Below is a small trained network, with its code and all its weights. Each question gives an input and a class and asks what happens when units are switched off, that is, made to give their printed mean instead of their output.

import numpy as np


def w(rows, s, z=0):
    codes = np.array(rows[::2]) - 128.0
    scale = np.full(codes.shape[1], s)
    scale[-1] = z or s
    return codes * scale


def f(y):
    return np.maximum(y, 0)


def log_softmax(a):
    a = a - a.max(-1, keepdims=True)
    return a - np.log(np.exp(a).sum(-1, keepdims=True))


def net(x, mask):
    res = np.array(x, float).reshape(1, 8) / 4 @ E
    y = f(res @ A[0][:, :-1].T + A[0][:, -1])
    res = res + np.where(mask, y, B[0][:, -1]) @ B[0][:, :-1]
    return log_softmax(res[-1] @ U[:, :-1].T + U[:, -1])


A, B = {}, {}
E = w([
[147,129,153,138,106,142,102,112],'x0',
[160,89,130,151,137,95,119,73],'x1',
[125,135,119,138,127,127,129,126],'x2',
[165,124,113,164,137,116,123,131],'x3',
[36,107,120,150,254,181,51,139],'x4',
[157,141,104,165,113,146,113,135],'x5',
[177,214,49,34,143,71,37,126],'x6',
[152,103,123,112,116,144,117,136],'x7',
],0.014)
A[0] = w([
[88,123,52,111,235,155,2,165,106],'neuron 1',
[64,38,163,214,39,177,239,133,254],'neuron 2',
[89,48,143,183,201,164,124,170,154],'neuron 3',
[207,198,103,45,67,27,205,141,211],'neuron 4',
[207,68,161,123,37,89,199,223,171],'neuron 5',
[103,65,120,189,165,253,119,118,124],'neuron 6',
[75,143,140,139,179,221,185,153,111],'neuron 7',
],0.0089,0.0082)
B[0] = w([
[99,111,142,101,159,106,73,134,206],'neuron 1',
[182,148,148,227,88,54,249,206,254],'neuron 2',
[47,66,149,179,150,221,124,104,194],'neuron 3',
[151,212,56,92,109,177,147,108,234],'neuron 4',
[185,135,79,143,129,128,173,149,207],'neuron 5',
[99,76,194,186,156,183,113,125,191],'neuron 6',
[132,79,105,144,162,137,147,107,177],'neuron 7',
],0.013,0.025)
U = w([
[172,130,120,133,111,96,179,182,50],'0',
[163,161,81,76,88,190,104,96,229],'1',
[102,82,175,153,149,172,132,137,24],'2',
[117,119,114,89,185,126,2,138,251],'3',
],0.016,0.0019)

Each question gives the input, the list of numbers given to net, and the class t.
The units are the neurons (one row each of A and B). Each row of codes is followed by its name. A weight is (code - 128) times the scale printed after its matrix; where a second scale follows, it is the last column's (A, B and U).
mask holds one flag per neuron, in row order. A switched-off neuron (its flag False) gives its mean, the last column of its row in B, instead of its output. The means were averaged over made-up inputs and are rounded, as every weight is.
A unit's drop is (log p(t) with every unit on - log p(t) with that unit switched off) / (log p(t) with every unit on - log p(t) with every unit switched off).
unit that matters most: the unit with the biggest drop
top k neurons: the k neurons with the biggest drops, biggest first
drop when u is switched off: that unit's drop, to one decimal
input [5,0,-5,-8,5,4,2,1], class 3: unit that matters most -> neuron 2
input [2,6,6,8,1,-7,8,-5], class 3: top 2 neurons -> neuron 2; neuron 1
input [-3,5,8,8,0,-4,1,1], class 1: top 2 neurons -> neuron 2; neuron 1
input [2,-1,6,2,-8,-5,2,-4], class 1: top 2 neurons -> neuron 4; neuron 2
input [3,-8,8,-3,2,-4,0,0], class 2: top 2 neurons -> neuron 4; neuron 2
input [-1,-6,-8,-7,0,-6,-8,-2], class 0: top 2 neurons -> neuron 2; neuron 1
input [3,1,-8,-6,1,1,1,5], class 3: top 2 neurons -> neuron 2; neuron 4
input [7,0,6,-5,8,-1,1,5], class 3: top 2 neurons -> neuron 2; neuron 1
input [3,2,-2,-3,0,5,6,7], class 1: drop when neuron 4 is switched off -> 0.1
input [-1,-1,-3,-8,2,0,5,-7], class 3: drop when neuron 2 is switched off -> 0.4
input [5,-3,-1,3,2,8,2,6], class 3: drop when neuron 2 is switched off -> 0.6
